Each row has a class, written after it.
[  43 -354 -420 -185 -227   88  -32 -284  336  -20   88  -63  572 -154
 -280 -495 -249  410  182 -175  222   31 -127  -26   -6  267  -37  -56
  -86  -99  224  -10 -418  184  264  -36 -219 -215  107]
K743
[  73  142  -45 -103   91  -84  238   62   56 -101   44    9  155   53
   41   95  139  -15 -107  -14   -6 -216  160   51 -162   -6  -35 -103
  -99   72   15    2  -25  -57  -97  -36 -119  -79 -158]
K550
[ 298 -133 -239 -223   -9  -58   61 -103  346  -21  -16  186  418 -143
 -170 -292  -59  269  127 -146  113 -105   71  -19 -269  160   31  -89
  -78  -59   95   67 -299   40  279  -27  -98 -134 -140]
K550
[   0  176 -108 -390  176  173  336  -26  -13 -171   76 -116  175 -108
  293  292   17   -7 -186  162  -90  -99   37  268 -212   55  -60  -58
 -196  -10  126   32 -150 -124  104  -59 -112  -50  -40]
K490
[ 206  145 -183 -190   18  -93  108   11  169  -59   23  143  212   -5
  -43   -1  107   74  -58  -27  -26 -195  169   94 -231   23   25 -141
 -124   74    4   15 -149  -12   85  -77  -46  -58 -250]
K35
[ 202   32  -39   98 -117 -280 -154   56  217    2  -86  360   79   23
 -240 -227   41  183   70 -117   15 -137  200 -186 -146 -136  136   16
   95  -40 -117   24   66   58   42  -33  136    8 -340]
K743
[ 160  156 -186  132 -111 -327  -46  232  316  -84 -118  266  337  132
 -157 -268  212   75  -57 -276  -62 -471  409  -17 -163 -163  103 -230
  -45  404 -206  -12  -18   78 -131  -90  -99 -149 -497]
K35
[ -77  328  169 -204  195   75  148   33 -260  -78   40  -56 -295  -27
  277  441  100 -134 -201  329 -139   66   22   85 -159 -129    0  127
  -30 -126   26   20  154 -164  -33  -17  129  140   19]
K490
[ -85  313  -83 -251  224   77  433   48 -126 -190  104 -149  114  101
  368  501  268 -218 -333  168 -115 -293  172  334  -94  -11 -127 -205
 -227  183   56   17  -63 -129 -171 -140 -136  -50 -173]
K11
[  61  127  -58 -145   60   29   95   -3   18  -87   12   61   91  -14
  104  113   95   23  -81   71  -76  -62   68   51 -157   22  -20  -49
  -44  -46   63  -14  -73  -35   52  -62   -3    9  -58]
K11
[-297   -7  557   98  261  151 -263  146 -586  169  -64   -9 -841  -64
   84   85 -233  -37  136  416  -97  419 -329 -304   97 -222  164  428
  267 -460 -203  -27  527 -163   57  261  476  308  341]
K603
[ 121  186  183 -141  383  -25  164   -8 -217  -41   12  207 -265  -86
  157  187  -24   26   41  320 -113  172   43 -124 -299    3   99  236
   87 -442  -78  105  103 -154  273   75  342  260 -104]
K490
[ 140  -17   -5 -152  144   25   86  -94  -50  -36   33   53  -76  -33
  138    9  -73   69   -9  136  -32   21  -41   48 -193  100   37   34
   50 -153   18    8 -135  -74  144   38  107   16  -21]
K534
[ 171  -55 -308 -221  -64  -15  150 -125  237   -2   93    0  314  -26
  -75  -19   79   49  -78  -18   64 -217   62  272 -137   72  -43 -245
 -205  259  136   54 -292  -27   23 -145 -230 -181 -157]
K534
[ 475  136  -90 -180  176 -171   -1  -22  177   11  -37  483   43  -74
  -59  -28  108  175  127   55   -1  -49  183 -126 -411   57  163   14
   66 -282  -54  128 -144  -89  473  -29  285  156 -393]
K603
[-163   37  -31 -232   31  218   82  -67  -71  -74   23 -293    7 -106
  143  124 -137    9  -80  156  -37  113 -122   51  -11   24  -65   74
  -53 -143  120  -47  -92  -38  -73   -1 -144  -50  300]
K490
[ 175   48  215 -153  278   47   89   -3 -162   16  -43  152 -296 -100
  222  187  -52  -21   64  314 -162  157  -13    9 -232   59  101  172
   74 -302  -32   66   64 -164  266  109  281  183   -2]
K534
[  73  -20  -43  291 -203 -303 -288  149  153   41 -148  286    7   84
 -316 -347   91   98  129 -168  -28 -121  177 -305   18 -208  122  -19
  143   59 -173  -18  157  110 -143  -30   73   -7 -251]
K11
[-232 -129  162 -139   32  204   45 -148 -216    6   69 -248 -133 -115
   25   99 -262   54   24  208   27  234 -294  -50   99   28  -53  189
  -17 -359  118  -34  107  -23  -15   86   58   50  403]
K743
[ 158  441   45  148  -21 -383  -21  349  135 -156 -130  316  -68  299
   60  184  431 -103 -271 -144 -147 -569  448   48 -162 -392  119 -227
   30  452 -328    1  210  -44 -310  -97   80    7 -675]
K603
[-173    3  188  -39   80  121  121   53 -137  -81  -16 -214 -245   37
  171  211    9 -135 -114  138  -62   23 -124   98   75 -143  -62   32
  -25   -6    5  -86   99  -32 -208   84  -69  -19  166]
K550
[ 314    5 -184  -96   80 -142   44 -123  169   19   61  305  207 -128
 -144 -226  -54  222  140   -9   31   11   98 -106 -292  135   79   32
  -18 -244   38  132 -143  -23  350  -57  126   23 -242]
K490
[   8 -257  -86  199 -270 -122 -216 -123  148  104   -5   20  127    1
 -307 -375 -161  211  162 -152  143   37  -69 -242  169  -12   45   24
   58 -125   -2  -57   45  167  -50   19  -30  -84   81]
K743
[-123 -188   75  227 -265   22 -209  -43  -18   67  -30 -202 -161   37
  -86 -190  -99  -29   70  -56   48   74 -158 -108  312  -47  -27   37
   59  -23  -29 -120   61  144 -188   89  -48  -65  283]
K35
[ 624  266 -366    0  -22 -448   92  141  478  -58  -62  624  495  187
  -43 -158  374   61 -126 -326  -46 -531  570  148 -379   52  117 -397
  -95  518  -95   83 -307    7  228 -309    4  -61 -899]
K227
[-372  -27  -62  -89 -223  196   26  -30 -106  -85  114 -431   34   20
   61  161  -80   31 -212  -23   23  -64 -211  102  240 -110 -128  -87
 -107  129  188 -136   43   60 -348    3 -307 -219  351]
K603
[ 331  204   75 -253  285  -80  229  -11  -24  -38    0  358 -201  -51
  206  229   93   25   33  229 -101   53  179   91 -448   53   96   90
   -2 -282  -66  119  -61 -201  454   13  341  263 -346]
K227
[-308  -82  163 -224   81  331   71  -33 -278  -39   24 -372 -210 -153
  172  233 -218  -62  -50  258  -34  243 -327   32  199   -9  -51  146
  -36 -277  131  -34   95  -61  -44  104  -37   59  437]
K603
[-242 -295 -135  174 -268   87 -113 -144  -11  107   70 -260   94  -24
 -286 -247 -121   51  128  -77  140  145 -204 -136  311  -18  -83  -32
  -47  -59  132  -83   37  157 -227  -10 -221 -108  373]
K11
[ 713  263 -224 -486  486 -175  322  -38  317   -8   20  707  386 -150
   -2 -109  225  199   69  106  -44 -106  395  107 -869  281  145  -81
  -86 -130   66  235 -364 -227  712 -145  209  110 -650]
K550
[-401   84  276  212  -44    2 -159  284 -315  -86 -136 -277 -361   89
   56   49  -61 -173  -78   91 -158  -31  -93 -127  341 -308   39  132
  124   95 -206 -111  432   30 -462  125   10   11  195]
K534
[-300 -123  -72  271 -403 -155 -218  154  166  -56 -100 -218  132  155
 -330 -281  -34    2  -55 -257   84 -251  -14  -83  370 -333  -33 -126
   -2  369 -142 -132  168  250 -566  -41 -296 -258   23]
K743
[ 308 -189 -204 -309  189   49   65 -340  255   44   37  258  365 -249
  -94 -402 -251  428  230   69  141  190  -67  -73 -335  317   56  135
   26 -446  116  112 -373   24  564    7  149   19  -41]
K743
[-106 -145  175  219    5  -92 -258  116 -105   38 -174  113 -262  -50
 -160 -329 -109   98  239   88  -36  151  -56 -392   68 -125  103  257
  250 -318 -194  -24  202   59   -9  124  202  131   61]
K11
[ 198 -101 -277   11 -163 -134  -84 -114  260   27   19  141  331  -11
 -223 -288   34  232   69 -187   49 -125  126  -85 -163   87   25 -106
  -29    6   77  -19 -216   91   79  -70  -99 -104 -116]
K35
[  -1  -63   49   67  -36  -88  -36  -36   54   38    1   20  -45    6
 -136  -90  -65   51   74  -28  105  -39  -67  -95   52  -78   23   15
    2  -81  -80   44   75   58   -9   38   55   12  -16]
K603
[ 197  104 -393 -207 -129  -57  172 -125  379  -25   93   33  459   35
    6   29  159   28 -196 -187   88 -313  164  324 -180   37  -80 -337
 -268  446  138    5 -351   12  -11 -210 -298 -221 -279]
K490
[ -61  -80  225  131   27  -30 -125   32 -205   57  -65   43 -367  -12
  -23  -41 -115   -4   85  182  -45  142 -132 -142   86 -118   97  176
  169 -175 -120   -3  211   -2  -37  132  191   93  108]
K534
[  10  -74  138 -281  154  277  115 -146 -159   14   52 -144 -214 -192
  206  212 -154  -31   14  304  -33  285 -270  107  -24  147  -37  136
  -30 -379  166   59  -55 -116  237   77  100  119  302]
K603
[-375 -200 -195  141 -353   42    5  -72   76  -86   89 -433  219   74
 -186 -146 -135   48  -80 -226   94  -83 -141    3  343  -97 -153 -113
 -136  179  124 -135   10  154 -453  -36 -411 -214  277]
K490
[-214 -112  203   25  -64  135 -149  -58 -256   39   -1 -201 -328 -118
  -62   -7 -198   51  128  202  -51  292 -247 -207  150  -34   14  264
   90 -410   30  -48  206   26  -27  168  125   85  423]
K35
[ 244   51 -190 -277   79   69  244  -77  165  -31   67   26  247  -41
  141  101   53  -27  -83  -31   80  -99   39  243 -142  173  -53 -195
 -187   84  144    9 -278  -50  186  -74 -145 -126  -93]
K550
[-202  -87  -15   80 -164  -29  -60  127   12  -77  -58 -227   69   66
  -87 -168  -64   12  -25 -134   55 -148  -29 -107  223 -144  -15  -50
    8  162  -57 -100   61   97 -348   48 -200 -187   99]
K550
[-256  -66  -23  141 -239  -19 -129   66  -11  -15  -38 -206    8   79
  -63 -107 -124   12  -61 -149   36 -104  -99  -88  280 -161  -18  -35
   -2  206  -70 -120  106  107 -310   10 -155 -142  128]
K490
[ 178 -254 -179    4  -97  -67 -149 -115  225   78  -32  144  291 -133
 -290 -553 -173  310  259 -173  139   59  -47 -235  -70  172   56   53
   72 -190   61   51 -180  133  219   51  -21 -106   12]
K550
[-148 -139  139   17   40  120 -137   21 -233   39  -34  -82 -307  -97
  -46  -93 -125  -61  136  228  -41  274 -249 -138  186  -23   -5  173
   93 -301    4    8  121    8   49   72  147   91  264]
K11
[-163  -98  139  644 -240 -290 -413  299  -61   90 -246  152 -241  231
 -262 -353   59  -86   79 -239  -46 -150   65 -393  381 -336  124  -24
  273  176 -346 -134  392  183 -428   43   56  -16 -111]
K11
[ 137  207 -137 -373  167  150  236  -45   10 -104   52   46  200  -91
  229  269   94  -20 -145  143 -105  -44   51  210 -229  141  -54 -109
 -151  -75  185   29 -192 -114  182 -118  -35    1  -52]
K11
[ 229   39  273  -75  248  -38    9  -29 -157   75  -51  325 -447 -135
  101   51  -68   48  201  337  -55  306  -16 -127 -239   47  143  304
  176 -470 -123  127   66 -126  492  137  481  316 -102]
K227
[-304 -122  256   55  -56  149 -159   61 -280   52  -54 -269 -490  -16
   39   67 -174 -108   17  192   -8  236 -299 -106  348 -151  -12  177
   94 -173  -36  -74  228    4 -176  113   59   80  389]
K603
[-286 -187  221  297 -244   13 -372   66 -271  141  -49  -72 -384  -21
 -157 -232 -193   67  182   16  -11  218 -256 -363  285 -154   37  246
  197 -266  -77 -113  352   73 -159  148  154   62  347]
K11
[-115 -129  191  261 -199 -117 -345   79 -108   94 -107  -12 -316   11
 -227 -212 -146   58  167   19  -50  105 -105 -320  152 -202  112  200
  202 -174 -141  -41  301   58 -202  134  132   51  163]
K534
[-115  313  184 -399  400  274  355   30 -292 -157   74 -159 -233  -61
  525  554  107 -235 -260  410 -188   66  -50  345 -192    6 -116   47
 -134  -94   97   19   30 -229   54   -9   94   92   97]
K11
[  25  -38 -102 -108 -145   31    6  -47   53  -22   37  -69   78  -42
  -20   53  -63   58  -37  -32   36  -73  -89   42    7   16  -17  -80
  -78  -87  103    8  -53   29   31  -29  -96  -87   52]
K603
[  56  -99 -368  425 -438 -405 -297  105  351  133  -51  205  400  185
 -506 -554  148  177    9 -493  148 -506  244  -99   12 -238   98 -318
    4  629 -153  -69   31  241 -364 -151 -311 -348 -390]
K534
[ 294  288 -101 -151  151 -168  138   35  176  -62  -19  339   91   22
   70  100  169   -7  -90   16  -71 -208  262  145 -348  -41   83 -122
 -108  116  -74  109  -65  -85  236 -119  125   41 -449]
K490
[ -39  -52  -27   68 -171  -25 -150   -9   70   30   -3  -57   31  -35
 -203 -187  -67   76   93  -71   16   22  -59  -86   87  -24    4   19
  -19   -4   12  -25   53  112  -60   53  -30  -77  100]
K35
[-264  243  375  348 -174 -223 -164  451 -225 -123 -241  -86 -562  259
  189  335  180 -367 -303    1 -219 -315  116  -38  299 -545   51  -37
  107  329 -367 -144  544  -51 -611   39   42   43 -142]
K490
[-132  -62  260  -93  179  188  -41    7 -324    7  -54  -68 -455 -126
  202   64 -142  -33   76  355  -87  280 -238  -82   41   18   -5  262
  150 -405  -38    2   89  -63  136  132  238  134  293]
K11
[  94   19   61 -534  330  316  243 -145 -127  -69   58 -103  -77 -258
  272  224 -143   53   16  382  -75  257 -161  121 -241  205  -10  149
  -90 -439  228   72 -212 -160  371   71   92   77  223]
K550
[ 180  373  144  -51  199 -134   61  204 -119  -51  -68  250 -225   47
  147  285  231 -115  -89  160 -192  -76  268  -20 -243 -113  109   43
    8  -71 -120    2  196 -141   61  -13  222  186 -265]
K35
[ -89 -126  336  -76  106  201 -118  -73 -294   81  -61 -114 -517 -150
  163   99 -293  -25  160  343  -63  420 -309 -137  133   50   73  318
  144 -448   10  -31  153 -109  182  241  291  213  404]
K534
[ 179   68 -169  -43  -11 -106   17  -23  147  -67  -24  178  162   43
   23    7  142   64  -57  -64  -75 -174  139   27 -171  -29   12 -127
  -24   49   18   -3 -143   36   19 -116    2  -45 -237]
K11
[ 231  265  -23 -312  321   26  298   38    2  -41   -9  227   69  -43
  264  309  233 -138 -148  228 -117 -118  183  245 -347   70    4 -117
 -130   38   19   89 -111 -214  214 -115   89  112 -299]
K11
[  14   73  -34 -265  119  107  121  -21  -41  -47   14  -31  -18  -65
  172  173   22   20  -34  161    6    4  -19   84  -66   16  -47    8
  -63  -68   19    1 -111  -86   74   -5   36   13   39]
K11
[ -53 -102  385  230    6  -84 -319   37 -219  136 -145  208 -587  -93
 -150 -198 -219   55  287  202  -56  361 -166 -431   37 -146  183  397
  268 -501 -178   27  392  -33  202  208  450  293  146]
K490
[-206 -118 -190 -369  -40  375  172 -210    1  -77  157 -491  219 -138
   86   60 -120   65 -104  123   79   91 -241  227  110  156 -177  -65
 -207   18  278 -114 -311   48  -72  -12 -341 -186  451]
K35
[ -68  -39  163 -197  216  177   56  -21 -235    0  -21 -116 -170 -162
  110   89 -134  -11   48  316 -103  225 -124  -38  -45  107   13  188
   -8 -350   57   34   41  -64  170   70  112  135  274]
K35
[-219 -275 -246  140 -451  -10 -199 -104  126   34   84 -233  178   40
 -322 -305 -133  168   11 -250  155 -103 -208  -60  295 -100  -55 -147
  -57  144  119  -85  -48  220 -260  -38 -297 -271  183]
K603
[ -81  102 -241   44 -109  -67   84  127  145 -133  -23  -82  290  169
   41  -12  238  -70 -196 -179  -13 -370  163  137   66 -133  -68 -284
  -97  426  -66 -118  -90   58 -328 -128 -284 -178 -238]
K11
[ 309   51 -236 -435  291   92  258 -144  152  -71   57  149  296 -165
  140   45   38  128  -13  137   32  -55   34  190 -355  214   12  -87
 -132 -143  128  131 -353  -80  453  -96   18   -7 -202]
K603
[-357 -260 -110 -245 -180  390  -16 -184 -161   10  145 -525  129 -190
   61 -161 -289   96    0  112  104  157 -420   74  246  166 -164   31
 -102 -108  241  -88 -151   46  -89   32 -239 -221  586]
K11
[  -3 -165  155   37   73  -26 -101  -34 -138   57  -14   24 -217  -96
 -139 -221 -159   91  177  129   12  226 -141 -277    0   20   57  217
  125 -405    9   27  108   10   94  106  155   84  177]
K550
[-208  -97   23 -437   -9  418  134 -207 -227  -50  183 -363 -165 -200
  202  270 -296   52  -16  327   -6  424 -404  172   87  147 -117  185
 -112 -416  320  -63 -103  -64  168   86  -20    7  524]
K743
[ -44 -243   64   83  -82  -53 -121 -103  -21   99  -21    8 -124  -66
 -269 -197 -174  111  197   81   84  207 -124 -266  142  -40   49  171
   77 -362  -16   -6  114   55    1   54   99  107  151]
K743
